Here is a tiny trained network, its code and every weight. The questions are about switching its units off for an input and a class, where a switched-off unit gives its printed mean instead of its output.

import numpy as np


def w(rows, s, z=0):
    codes = np.array(rows[::2]) - 128.0
    scale = np.full(codes.shape[1], s)
    scale[-1] = z or s
    return codes * scale


def f(y):
    return y / 2 * (1 + np.tanh(0.7978845608 * (y + 0.044715 * y**3)))


def log_softmax(a):
    a = a - a.max(-1, keepdims=True)
    return a - np.log(np.exp(a).sum(-1, keepdims=True))


def net(x, mask):
    res = np.array(x, float).reshape(1, 7) / 4 @ E
    y = f(res @ A[0][:, :-1].T + A[0][:, -1])
    res = res + np.where(mask, y, B[0][:, -1]) @ B[0][:, :-1]
    return log_softmax(res[-1] @ U[:, :-1].T + U[:, -1])


A, B = {}, {}
E = w([
[123,159,136,71,127,108,117,229,40,119,100],'x0',
[89,137,90,118,80,136,178,147,152,123,168],'x1',
[61,48,196,141,125,122,75,185,184,121,76],'x2',
[103,148,101,118,88,101,121,157,203,90,57],'x3',
[87,127,134,107,168,87,129,70,99,62,159],'x4',
[209,184,217,99,160,117,167,86,144,113,143],'x5',
[117,171,159,122,188,168,97,114,145,248,94],'x6',
],0.015)
A[0] = w([
[158,169,69,127,109,142,179,110,139,196,162,164],'neuron 1',
[153,198,98,88,195,149,164,118,129,95,153,136],'neuron 2',
[151,150,175,134,198,152,107,157,72,215,102,81],'neuron 3',
[74,124,104,99,91,80,171,209,79,51,110,131],'neuron 4',
[152,211,154,74,176,94,178,100,66,87,110,126],'neuron 5',
[143,204,170,86,165,109,129,83,110,93,149,41],'neuron 6',
[138,142,35,114,83,189,158,96,150,175,160,85],'neuron 7',
[103,68,185,155,105,136,102,148,247,139,57,95],'neuron 8',
[126,115,127,83,118,149,107,141,216,135,81,118],'neuron 9',
[204,150,148,59,158,121,146,88,85,126,111,252],'neuron 10',
[134,103,103,152,163,128,128,78,143,143,200,184],'neuron 11',
[118,128,146,78,194,164,65,178,135,196,95,114],'neuron 12',
[229,80,133,152,86,132,141,148,106,105,61,187],'neuron 13',
],0.011,0.0029)
B[0] = w([
[111,203,24,175,54,176,209,142,79,217,176,220],'neuron 1',
[177,229,180,105,38,93,110,99,109,116,203,206],'neuron 2',
[34,116,194,52,217,212,91,156,42,254,104,230],'neuron 3',
[140,18,90,23,69,136,81,242,166,47,241,249],'neuron 4',
[241,143,150,62,133,99,78,107,202,167,184,235],'neuron 5',
[158,164,115,117,170,109,121,23,240,142,164,205],'neuron 6',
[77,192,64,173,91,202,180,150,66,75,161,215],'neuron 7',
[93,157,49,176,173,81,154,89,236,102,29,239],'neuron 8',
[133,192,109,135,88,84,100,169,141,100,56,182],'neuron 9',
[204,165,138,105,206,93,126,120,129,168,142,229],'neuron 10',
[114,64,137,189,89,85,124,61,96,147,166,198],'neuron 11',
[16,120,202,55,154,163,165,179,130,190,92,211],'neuron 12',
[174,133,165,198,216,105,116,211,19,88,24,191],'neuron 13',
],0.0071,0.018)
U = w([
[75,27,149,227,139,127,93,1,112,108,159,100],'0',
[202,192,152,95,144,103,101,58,142,147,156,106],'1',
[61,143,172,64,157,159,97,143,100,189,95,189],'2',
[120,183,73,186,74,176,157,110,77,150,167,120],'3',
[109,70,96,56,71,103,83,184,129,44,159,249],'4',
[207,139,152,163,170,104,108,154,54,94,85,47],'5',
[85,148,92,156,106,95,104,135,216,98,29,40],'6',
],0.012,0.0018)

Each question gives the input, the list of numbers given to net, and the class t.
The units are the neurons (one row each of A and B). Each row of codes is followed by its name. A weight is (code - 128) times the scale printed after its matrix; where a second scale follows, it is the last column's (A, B and U).
mask holds one flag per neuron, in row order. A switched-off neuron (its flag False) gives its mean, the last column of its row in B, instead of its output. The means were averaged over made-up inputs and are rounded, as every weight is.
A unit's drop is (log p(t) with every unit on - log p(t) with that unit switched off) / (log p(t) with every unit on - log p(t) with every unit switched off).
top k neurons: the k neurons with the biggest drops, biggest first
drop of u: that unit's drop, to one decimal
input [1,-2,5,-1,-7,3,-1], class 6: top 2 neurons : neuron 8; neuron 9
input [0,0,-2,-4,2,-2,1], class 3: top neuron : neuron 5
input [-4,8,4,2,7,-3,0], class 6: top 2 neurons : neuron 8; neuron 2
input [-3,7,3,-4,7,4,-4], class 0: top 2 neurons : neuron 11; neuron 10
input [-4,3,-4,-4,-5,1,8], class 3: top 2 neurons : neuron 1; neuron 7
input [4,7,6,-4,3,7,-1], class 1: top 3 neurons : neuron 6; neuron 5; neuron 7
input [5,-1,8,4,1,-2,-1], class 6: top 2 neurons : neuron 8; neuron 9
input [-4,-7,4,2,0,8,-4], class 6: top 2 neurons : neuron 8; neuron 2
input [-6,-8,6,0,-5,1,4], class 6: top 2 neurons : neuron 8; neuron 9
input [1,-6,6,2,7,-6,2], class 6: drop of neuron 8 : 0.3
input [-2,3,-4,-7,1,1,4], class 3: drop of neuron 1 : 2.0
input [0,6,-4,0,-8,6,1], class 3: drop of neuron 9 : 0.0
